[128 = 0]
[109 146 121 125 135 140 111 137 128 122 133 121 119 123 126 153  86 139
 130 107 120 109 139 147 165 110 121 174 127 119 154 137 178 114 133 126
 123 151 141 164 117 102 137 123 143 155 123 160 139 142 106 112 115 106
 135 111 123  96 164 126  66 138 102 121 130 114 127  97 138 118 115 119
 106 145 113 106 146 144  96 105 143 122 131 121  99  90 116 127 107 140
 194 112 119 123 107 138 129 130  96 159 117  95 136 137 148 137 156 160
 103 167 101 112 156 126 135 106 126 137 154 125 134 123  83  94 123 111
  83 122 140 115 131  93 125 127 125 163 121 128 109  69 110 120 152 151
 134 153 133 126 114 107 166 116 113 122]  [70]
[136 143  69 127 101 162  97 102 131 142 133 121 138 123 100 138 127 129
 131 134 157 125 125 145 121 129 132 131 128 134 162 107 155 134 159 140
 116 144 124  91 126 106 131 132 140 135 138 116  75 151 125  87 153  92
 129 112 119 119 130 127  91 143 112 113 150 151 105 110 132  67 135 137
 134 112 115 121 145 117 117 104 120 142 120 127 131 116 121 130 127 127
 163 106 124 128 131 121  99 130  86 150 143  90 146 122 138 120 147 174
 114 179 128 129 173 121 126 127 120 139 133 138 120 136  88 116 134 134
 118 131 108  94 140 109 140 125 116 160 113 145  86 104 128 131 146 127
 104 162 132 144 139 104 144 115 113  75]  [70]
[119 112 178 129 150  78 139 172 123 100 116 117 103 153 154 123 125  95
 129 121  71 123 114 106 166 118 104 129 121 125 107 146 108 112  78 121
 130 119 148 180 137 146 116 128 113 105 128 157 215 119 131 179 100 137
 155 137 129 126 147 128 171 122 122 129 105 105 166 140 139 207 109 189
 115 142 145 157 116 125 152 157 138 120 132 120 105 132 123 171 133 128
  91 174 105 132  89 162 172 126 174 118 109 185 124 147 121 115 121  95
 122  58 127 111  55 113 127 119 152 118 138 128 139 122 167 139 124 113
 158 125 114 148 122 126 117 132 145  91 143 130 167 149 109 125 102 122
 127  93 113 134 119 152 120 130 132 195]  [69]
[114 171 122 125 120 138 122 133 130 122 135 106 135 126 127 126  98 126
 124 130 126 120 141 118 143 120 130 151 128 125 134 137 152 125 137 123
 129 132 131 131 132 115 142 127 137 135 126 142 134 131 123 132 125 119
 140 132 127  89 138 136  81 131 117 127 131 132 118 114 130 115 125 115
 114 144 125 133 136 137 127 118 132 125 129 113 134 117 112 127 122 137
 144 124 121 137 109 139 140 123 108 140 118 121 138 142 132 147 131 118
 111 150 133 115 144 103 122 120 123 131 136 140 132 130 106 105 124 117
 120 128 136 123 125 117 126 137 132 130 127 119 226  99 115 130 141 139
 129 141 146 115 108 119 134 128 114 113]  [69]
[106 100 174  60 156  64 144 187 160 105 126 111 114 137 152 116 124  91
 122 122  49 129 131 103 157 123 124 125 122 159 108 156 112 116  83 137
 127 105 153 173 145 131 121 109 130 111 141 162 215 116 159 172  65 136
 149 134 133 132 145 144 168 127 133 143 107 114 165 140 138 230 139 168
 122 150 151 155 114 126 163 155 126 114 132 123  97 153 135 153 137 120
  76 156 123 124 102 153 162 136 164 123 115 188 125 134 119 118 116 104
 127  57  99  92  50 127 118 122 146 109 131 110 145 111 160 151 130 111
 170 111 152 147 102 111 123 128 146  90 137 136 151 153 128 125 105 127
 133  78 107 144 123 170 109 133 145 198]  [69]
[104 106 210 132 164  67 122 201 128  88 134 124 100 167 165 142  83  72
 133 113  32 106 217 103 178 112 104 157 135 117 110 172 139 102  72 133
 130 126 167 222 133 120 134 115 113 109 135 191 249 102 123 175  71 147
 154 135 130 101 175 123 132 119 117 136  80  91 173 117 140 226 134 176
  93 177 147 138 117 133 153 161 142  90 128 124  84 114 121 162 127 134
 100 165  93 121  85 184 156 129 177 137  90 206 132 146 130 108 130  96
 133 107 123 101  41 130 128 108 141 114 162 129 153 119 145 134 117 104
 109 130 131 155 127 100 109 135 150  71 143 146 170 118 123 121 117 134
 138  94 130 121 124 160 107 150 120 231]  [70]
[136 104 160 125 139  94 150 147 128 107 120 128 108 123 137 118 139 114
 132 133  92 129 132  93 138 130 120 126 140 131 106 135 106 122 111 131
 129 104 147 159 140 146 123 123 122 109 140 141 182 110 134 156 102 142
 138 135 194 152 134 129 145 120 142 123 121 136 148 135 121 175 133 148
 126 126 147 150 129 129 146 157 126 121 138 132 127 120 132 152 136 122
  99 157 123 129 122 130 147 125 149 124 115 164 127 129 115 124 114 104
 127  82 127 129  87 125 128 126 138 128 106 107 133 133 124 160 134 128
 165 131 133 150 114 118 119 120 136 100 134 132 147 159 131 129  95 125
 119  93  91 129 126 149 113 135 139 144]  [71]
[137  83 170 147 162  83 172 141 121 120 106 130 132 120 142  96 204 134
 137 143 100 167 107  68  94 162 130  51 121 135  85 120  61 151  88 126
 124  96 127 129 162 183 102 114 135 125 141  98 177 123 160 160 124 152
 117 137 139 177 104 131 223 119 116 150 103 138 164 183 112 212 151 153
 143 110 146 164 101 125 158 195  95 115 109 143 142 187 130 137 151 106
  40 177 165 131 139 121 136 132 190 102 124 169 119 138 101 117  96  79
 147  27 118 154  83 134 126 135 146 110  96 100 127 105 219 197 132 171
 218 125 115 151 123 124 125 136 135  78 137 135 157 213 171 132  70 100
  98  74  98 157 149 183 113 134 168 167]  [70]
[129 125 104 130 122 133 133 129 131 153 119 133 134 124 120 129 151 143
 133 123 142 120 126 124 121 135 127  99 110 127 134 119 131 145 135 117
 125 120 125  85 131 111 108 125 133 123 136 101  94 140 136 113 153 117
 116 117 131 145 112 143 129 135 123 137 136 143 112 126 128 111 124 113
 135 114 122 131 144 130 122 127 108 138 123 128 122 141 132 130 136 117
 128 117 170 128 148 126  94 135 103 139 135 107 109 127 133 132 136 156
 119 130 121 142 153 125 134 122 132 128 129 131 116 129 113 148 130 148
 145 137 139 103 148 109 132 129 122 142 122 140 102 184 145 127 126 122
 122 125  98 130 110 132 121 129 131  99]  [69]
[142  94 141 130 169  69 171 110 117 133  92 122 141 118 134  84 243 156
 137 148 117 168  90  80  68 157 135  45  96 137  87 106  66 157 110 135
 124  76 108 107 154 175  93 118 131 111 145  85 119 122 144 142 109 140
  96 136 117 187  97 138 223 124 157 143 109 151 139 178 101 171 152 136
 123 104 142 159 106 129 147 180 100 135 130 131 143 182 121 128 152  99
  53 154 186 121 169 105 119  91 161 100 147 148 122 119  97 113  79  91
 140  44 125 153 119 138 120 140 144 116  88  99 131 106 201 189 141 175
 199 136 117 160 141 156 129 130 113  85 145 132 133 221 174 133  80 104
 114  81 103 169 145 162 104 131 140 145]  [70]
[124 126 126 126 133 104 124 148 126 133 119 132 127 131 136 132 130 101
 134 124 118 121 126 132 134 132 135 132 124 119 140 130 144 135 120 137
 149 128 136 133 130 122 126 124 157 127 131 129 147 136 126 135 127 126
 124 129 124 136 132 120 131 135 128 147 136 131 139 123 112 130 131 128
 125 119 131 137 134 124 142 125 136 125 123 129 121 114 125 138 112 164
 127 138 128 126 128 142 120 112 130 117 119 140 141 127 135 129 140 128
 120 126 120 128 117 131 130 122 143 116 128 129 128 145 114 123 135 124
 137 126 130 136 146 114 129 128 116 122 133 143 129 129 136 119 113 126
 134 128 123 138 128 135 121 140 120 145]  [71]
[141 103 141 140 143  81 171 138 117 138  99 121 133 138 145  83 231 137
 137 143  84 168  88  69  76 163 146  49 115 143  93 104  63 151  98 149
 142  72 109  96 165 173  88 121 143 101 146  97 148 123 145 151 130 146
 108 126 154 140  94 147 236 124 147 142 104 148 142 182 103 193 162 165
 134 107 154 179  84 125 159 191 110 144 121 168 147 204 133 156 157  95
  39 166 186 134 150 103 115 132 170 103 137 155 100 123 114 105  95 104
 133  26 135 161  90 146 157 147 136 116  90 109 137  94 205 197 146 169
 224 131 131 139 212 133 118 123 150  86 141 125 124 228 178 150  63  80
 111  54  77 172 139 165 117 131 161 154]  [70]
[134 133 123 130 113 135 130 100 130 142 114 120 134 109 163 123 153 144
 135 121 132 146 116 136 115 145 141 118 113 139 148 108 141 133 135 130
 157 110 113 101 155 148  96 120 147 133 133  98  88 145 135 118 140 116
 121 114 101 132 119 125 137 139 119 164 164 146 121 128 120 106 137 107
 156 107 126 138 126 124 127 128 112 135 122 122 138 145 117 136 138 117
 112 118 159 134 132 107  93 124 106 133 154 113 136 130 135 125 146 145
 119 134 126 111 156 130 125 116 116 127 125 133 130 122 112 159 133 140
 149 162 113 113 127 101 117 130 126 127 118 142 139 153 145 143 121 104
 115 132  93 141 123 128 130 126 134 107]  [69]
[139  88 158 130 156  52 174 136  95 134 110 129 134 127 155  90 211 107
 140 135  96 160  92  74 110 159 141  48 172 155  85 139  63 141  98 122
 128  84 133 116 156 181 103 144 138  99 152  90 170 113 145 153 122 150
  92 135 130 182  99 126 177 122 151 151 109 124 163 169 102 208 155 155
 142 117 151 169  95 116 163 199  98 136 126 141 135 210 126 153 148  96
  46 160 177 125 134 118 122 125 179  93 128 177 102 116  98 114  83  83
 129  10 114 138  87 138 125 135 147 111  88 111 133  92 194 203 132 155
 217 135 122 154 134 135 123 131 131  38 142 140 153 229 175 136  90  91
 101  66  98 162 147 182 120 140 162 173]  [70]
[132 114 127 129 141  87 145 139 122 122 109 132 125 130 143 108 176 123
 135 124  53 138 123 108 114 146 119  87 113 137 128 128 124 142 117 128
 133 104 125 112 162 155  93 103 147 122 144 113 154 127 130 167 121 120
 111 122 116 167 126 126 170 132 101 146 119 136 149 141 127 173 156 170
 126 138 140 162 118 133 152 161  97 134 130 128 125 164 122 159 149 129
  75 146 172 129 121 116 104 129 140 126 132 163 108 126 127 148 125 121
 111  78 116 156 110 132 122 119 123 123 125 119 122 105 160 166 144 131
 177 131 129 127 147  98 124 135 122 112 133 144 120 172 160 139  95  86
 113 105  91 158 122 154 126 105 146 145]  [71]
[113 103 214 129 164  58 139 183 128  95 142 118 105 169 197 126 114  86
 131 142  44 123 157  86 152 108 108 129 130 124  88 159 105  92  80 131
 134 126 164 209 139 137 127 141 100  99 128 181 239 100 113 180  82 167
 156 137 141 111 152 124 160 108 143 124  93  96 179 146 115 232 128 166
 114 159 139 134 116 128 164 167 144 100 122 128  90 134 110 156 130 132
  79 176  93 130  83 175 198 128 191 121  94 199 109 133 111 107 113  70
 119  66 132 118  34 136 140  94 144 129 142 108 154 119 184 142 120 106
 158 113 141 151 113 137 130 141  93  75 147 110 179 141 110 114 106 162
 133  93 168 117 123 183 120 147 138 219]  [70]
[125 110 130 129 137 107 155 143 140 115 111 109 115 143 143 111 168 142
 129 122  86 156 116 102 112 144 123  90 115 133 118 126 104 126 106 133
 131  93 114 131 147 182 114 112 137 112 148 124 151 121 144 182 116 138
 127 130 127 154 121 111 178  87 137 143 112 133 141 146 120 176 135 145
 130 115 145 144 110 124 147 170 117 132 150 150 123 158 122 133 146 114
  83 143 162 132 120 117 135 148 156 112 104 153 108 141 129 134 119 105
 125  82 121 136  92 124 114 135 133 133 112 120 128 115 163 160 136 137
 186 136 128 147 128 121 121 126 131 111 144 148 143 166 146 139  96 104
 113  91 106 162 129 163 126 130 154 144]  [71]
[149  97  86 134 132 128 174 105 135 164  99 101 140  99 135  99 228 149
 136 115 105 159  82 105  92 175 150  52  88 155 149  88 116 166 123 142
 110  87 104  55 160 144  71  91 160 120 157  69  90 137 154 137 137 104
  93 108 110 207 104 119 208 157 122 168 130 167 120 145 111 162 165 109
 158 103 130 164 123 124 147 154  64 105 135 122 140 195 123 156 252  87
  72 144 235 135 140  82  56 136 103 124 162 136 118 135 123 124 117 132
 100  76 109 180 152 128 122 129 103  54 106 120 107  98 132 192 158 176
 220 104 126 114 163  83 127 126  96 134 110 118  97 234 197 176  90  77
  93 153  46 197 134 150 128 123 152 114]  [70]
[128 104 151 130 142  99 148 146 121 132 115 123 126 127 137 112 161 122
 134 131  89 151 146 100 129 140 120 111 124 122 128 126 103 130 107 121
 139 109 125 134 151 149 106 119 135 131 148 120 154 118 136 150 125 131
 125 133 132 151 140 131 171 124 126 154 118 135 142 146 121 182 135 162
 140 118 136 147 107 116 150 162 120 126 121 135 119 159 131 143 150 121
  93 125 148 116 129 124 134 141 154 113 127 159 123 121 110 122 118 102
 127  78 131 133  85 132 127 126 142 123 111 123 132 116 166 176 133 140
 169 137 132 146 132 120 120 131 124 118 126 140 134 169 145 133  92 119
 123 100 109 143 132 157 134 135 148 152]  [71]
[131 137  86 130 115 153 122 111 139 144 150 123 141 128 122 135 123 149
 132 123 156 126 138 156 127 134 137 141 120 146 164 107 164 131 182 117
 117 147 113  88 123 115 116 126 151 142 130 105  63 141 144  95 145 106
 129 114 120 137 126 124 104 134 108 128 136 159 102 114 135  82 126 117
 144 116 122 128 140 140 113  95 123 136 113 117 117 125 132 124 126 114
 165 105 130 138 132 111  81 136  75 148 147  89 147 130 146 136 152 171
 157 174 126 141 107 135 131 125 120 124  84 151 115 119  90 115 131 130
 100 139 129 108 140 112 135 170 110 163 107 139  88 116 127 128 136 114
 125 160 108 140 103  99 143 105 117  83]  [70]
[117 119 152 118 150 110 122 165 129 105 131 119 121 136 161 134  90 105
 124 129  89 117 170 132 163 116 121 153 133 119 121 145 136 103  89 123
 129 113 142 173 124 112 136 118 119 110 129 165 188 120 133 146  99 134
 148 128 131 106 142 119 106 113 123 133 148 118 140 121 141 173 137 139
 110 152 133 121 131 141 146 133 139 108 128 124 103 114 124 145 121 140
 101 156  98 132 103 170 168 137 139 141 113 151 132 137 132 116 133 118
 117 123 124 146  94 140 124 118 131 124 143 129 145 111 127 105 122 107
 126 119 140 137 133 115 118 133 147 124 144 154 145 100 110 122 130 148
 146 124 133 121 117 138 135 125 124 178]  [69]
[113 101  93 135 105  78 132 158 130 158 117  69 138 102 134 127 186 128
 140 100  42 146  99 124 138 177 138  92  73 155 221 129 181 128 115 140
 116 125 131  67 169 140  67  82 192 134 162  97 132 139 142 134 123  75
 108  93  99 203 120 106 161 174  73 172 130 185 126 114 137 203 159 106
 160 142 134 183 136 145 150 146  52 138 100  98 108 176 115 181 141  95
  69 115 229 143  99  96  48 147  46 167 163 154 141 147 158 144 169 172
  51 115 113 178 152 119 123 111 113 128 142 128  98  71  89 190 141 139
 211 121 150  94 181  31 116 150  94 158 115 179  75 183 159 144  88  72
  92 134   9 195  96 150 141 130 140 124]  [69]
[127 123 121 126 122 117 130 154 128 118 145 120 108 136 149 143 125 106
 128 108  97 111 148 137 152 108 121 159 135 133 152 153 163 113  99 127
 131 133 139 159 133 107 129 122 121 133 126 164 163 121 125 133  88 126
 143 117 125 101 123 121  97 140 104 118 119 121 134 112 153 146 125 134
 120 149 126 128 145 135 140 120 131 122 126 142 102 111 118 151 124 135
 132 141 117 143 101 135 136 131 106 141 117 138 149 139 141 128 149 139
 112 137 121 119 114 124 130 120 125 130 144 146 132 121 116 119 125 107
 129 122 134 111 139 105 127 133 131 138 136 136 128 102 117 113 162 136
 133 139 119 134 110 122 129 128 113 139]  [69]
[ 98 102 154 124 155  79 136 168 134 143 125 114 114 132 131 120 140 109
 140 122  81 130 126 114 144 129 128 122 131 137 119 148 129 125  98 135
 125 110 136 185 140 132 121 112 123 117 135 145 185 123 137 151 116 144
 127 149 126 152 136 124 158 135 112 145 109 127 144 124 137 195 145 148
 137 138 149 155 120 131 147 161 123 118 126 120  87 159 105 149 140 126
 107 155 128 130 118 147 138 132 129 125 129 158 119 149 131 142 120 114
 121  89 115 124  93 141 120 124 147 130 122 131 140 112 156 145 128 120
 158 111 136 129 128 114 121 133 135 100 133 130 149 153 123 133 116 125
 131 123 100 140 139 160 125 130 129 173]  [71]
